Below are the code and all the weights of a small trained network. Each question names an input and a class and asks about switching units off, where a switched-off unit gives its printed mean instead of its output.

import numpy as np


def w(rows, s, z=0):
    codes = np.array(rows[::2]) - 128.0
    scale = np.full(codes.shape[1], s)
    scale[-1] = z or s
    return codes * scale


def norm(h):
    return h / np.sqrt((h * h).mean(-1, keepdims=True) + 1e-5)


def f(y):
    return y / 2 * (1 + np.tanh(0.7978845608 * (y + 0.044715 * y**3)))


def log_softmax(a):
    a = a - a.max(-1, keepdims=True)
    return a - np.log(np.exp(a).sum(-1, keepdims=True))


def net(x, mask):
    res = np.array(x, float).reshape(1, 7) / 4 @ E
    u = 0
    for l in range(2):
        y = f(norm(res) @ A[l][:, :-1].T + A[l][:, -1])
        res = res + np.where(mask[u : u + 7], y, B[l][:, -1]) @ B[l][:, :-1]
        u += 7
    return log_softmax(norm(res)[-1] @ U[:, :-1].T + U[:, -1])


A, B = {}, {}
E = w([
[151,123,144,123,145,127,133,128],'x0',
[137,126,148,127,150,134,124,123],'x1',
[92,179,92,113,189,94,120,254],'x2',
[135,128,137,130,134,121,134,127],'x3',
[142,100,214,92,35,90,35,166],'x4',
[140,126,96,108,99,125,140,142],'x5',
[152,79,61,104,157,30,28,69],'x6',
],0.0083)
A[0] = w([
[123,86,83,88,141,145,152,161,151],'L0N0',
[138,88,212,91,17,108,124,44,109],'L0N1',
[92,178,190,135,104,196,244,184,255],'L0N2',
[117,173,225,144,50,173,171,188,42],'L0N3',
[125,130,207,148,32,224,236,75,242],'L0N4',
[143,111,117,126,100,135,174,15,128],'L0N5',
[150,125,192,135,66,109,96,199,63],'L0N6',
],0.011,0.0021)
B[0] = w([
[115,148,186,199,147,114,142,119,140],'L0N0',
[209,114,131,188,86,163,47,149,228],'L0N1',
[204,147,91,202,108,190,88,158,245],'L0N2',
[74,82,157,121,114,148,175,135,213],'L0N3',
[92,175,121,65,181,2,110,123,245],'L0N4',
[79,123,130,126,140,165,192,87,183],'L0N5',
[90,105,87,30,104,121,151,132,191],'L0N6',
],0.016,0.013)
A[1] = w([
[110,106,178,98,75,91,67,131,192],'L1N0',
[98,187,120,128,193,69,175,99,66],'L1N1',
[112,118,181,52,108,49,113,149,19],'L1N2',
[151,177,131,88,101,118,90,178,105],'L1N3',
[67,80,222,107,99,196,196,199,4],'L1N4',
[153,177,149,154,104,101,78,71,181],'L1N5',
[103,57,143,116,100,148,174,8,28],'L1N6',
],0.016,0.0028)
B[1] = w([
[131,194,187,176,179,85,117,185,254],'L1N0',
[213,138,52,74,47,75,73,41,231],'L1N1',
[36,205,201,229,133,120,199,102,211],'L1N2',
[91,62,172,127,160,172,185,43,233],'L1N3',
[124,49,37,10,173,155,151,48,180],'L1N4',
[120,74,84,48,100,171,164,154,215],'L1N5',
[20,71,188,69,187,205,184,252,173],'L1N6',
],0.013,0.01)
U = w([
[188,192,54,97,118,41,109,38,196],'0',
[63,50,121,19,149,192,183,114,134],'1',
[76,186,249,178,141,51,134,114,239],'2',
[208,64,195,110,86,140,16,178,5],'3',
[177,186,104,249,155,190,169,180,12],'4',
],0.013,0.0028)

Each question gives the input, the list of numbers given to net, and the class t.
The units are the neurons (one row each of A and B). Each row of codes is followed by its name. A weight is (code - 128) times the scale printed after its matrix; where a second scale follows, it is the last column's (A, B and U).
mask holds one flag per neuron, layer by layer. A switched-off neuron (its flag False) gives its mean, the last column of its row in B, instead of its output. The means were averaged over made-up inputs and are rounded, as every weight is.
A unit's drop is (log p(t) with every unit on - log p(t) with that unit switched off) / (log p(t) with every unit on - log p(t) with every unit switched off).
The circuit of an input: a set's keep is (log p(t) with only the set's units on - log p(t) with every unit switched off) / (log p(t) with every unit on - log p(t) with every unit switched off). Starting from the 12 units with the biggest drops (on a tie, the unit counted first), units are removed one at a time, each time the one whose removal leaves the highest keep (on an exact tie, the one counted first), for as long as the keep stays at least 0.8.
units of the circuit, in order: the units of the circuit, biggest drop first
k most important neurons: the k neurons with the biggest drops, biggest first
top k neurons in layer l: the k neurons of layer l with the biggest drops, biggest first
input [-2,-1,2,8,-7,-2,1], class 0: units of the circuit, in order -> (L1N1)
input [2,6,1,-4,8,1,8], class 2: top 2 neurons in layer 1 -> (L1N0; L1N2)
input [6,-6,7,-2,-2,-7,0], class 4: 2 most important neurons -> (L0N4; L0N3)
input [-4,4,8,-3,1,-1,2], class 2: top 2 neurons in layer 0 -> (L0N5; L0N2)
input [-5,3,0,-6,-8,-1,-7], class 0: units of the circuit, in order -> (L0N4; L1N1)
input [4,-4,0,5,8,6,-7], class 2: 4 most important neurons -> (L0N4; L1N2; L1N0; L0N5)
input [1,3,0,-8,6,-1,-5], class 2: top 2 neurons in layer 0 -> (L0N4; L0N5)
input [1,4,0,7,-7,6,8], class 1: 4 most important neurons -> (L0N4; L1N6; L0N2; L0N5)
input [-7,-7,-5,-5,6,-6,8], class 3: 2 most important neurons -> (L0N1; L0N4)
input [-8,-8,-7,5,3,6,0], class 2: 3 most important neurons -> (L0N2; L0N4; L1N0)
input [-6,0,1,-5,-3,-5,-4], class 4: 2 most important neurons -> (L0N2; L1N1)
input [-3,2,4,7,8,-6,-3], class 1: 2 most important neurons -> (L1N4; L0N4)
input [1,-1,-3,0,1,6,4], class 3: top 2 neurons in layer 0 -> (L0N1; L0N3)
input [4,-7,3,-4,4,1,7], class 2: top neuron in layer 0 -> (L0N2)
input [3,5,-1,-8,7,2,-2], class 2: top 2 neurons in layer 1 -> (L1N2; L1N0)
input [7,6,3,6,7,-6,-3], class 1: 2 most important neurons -> (L1N4; L0N4)
input [-8,-4,-8,-6,1,8,2], class 3: 4 most important neurons -> (L0N1; L0N6; L0N3; L1N3)
input [0,0,8,0,-7,-8,2], class 0: 3 most important neurons -> (L0N1; L0N2; L1N1)
input [2,7,5,1,3,4,1], class 2: top 3 neurons in layer 0 -> (L0N2; L0N3; L0N5)
input [1,2,1,5,0,-8,-4], class 4: top 2 neurons in layer 0 -> (L0N2; L0N3)
input [-5,-3,-7,-2,-7,8,5], class 1: units of the circuit, in order -> (L1N6)
input [0,-1,5,8,-6,4,0], class 4: 2 most important neurons -> (L0N4; L1N1)
input [7,6,-8,-7,-3,3,3], class 1: 2 most important neurons -> (L0N5; L1N6)
input [6,0,-2,-3,-1,1,-4], class 0: top 2 neurons in layer 0 -> (L0N4; L0N2)
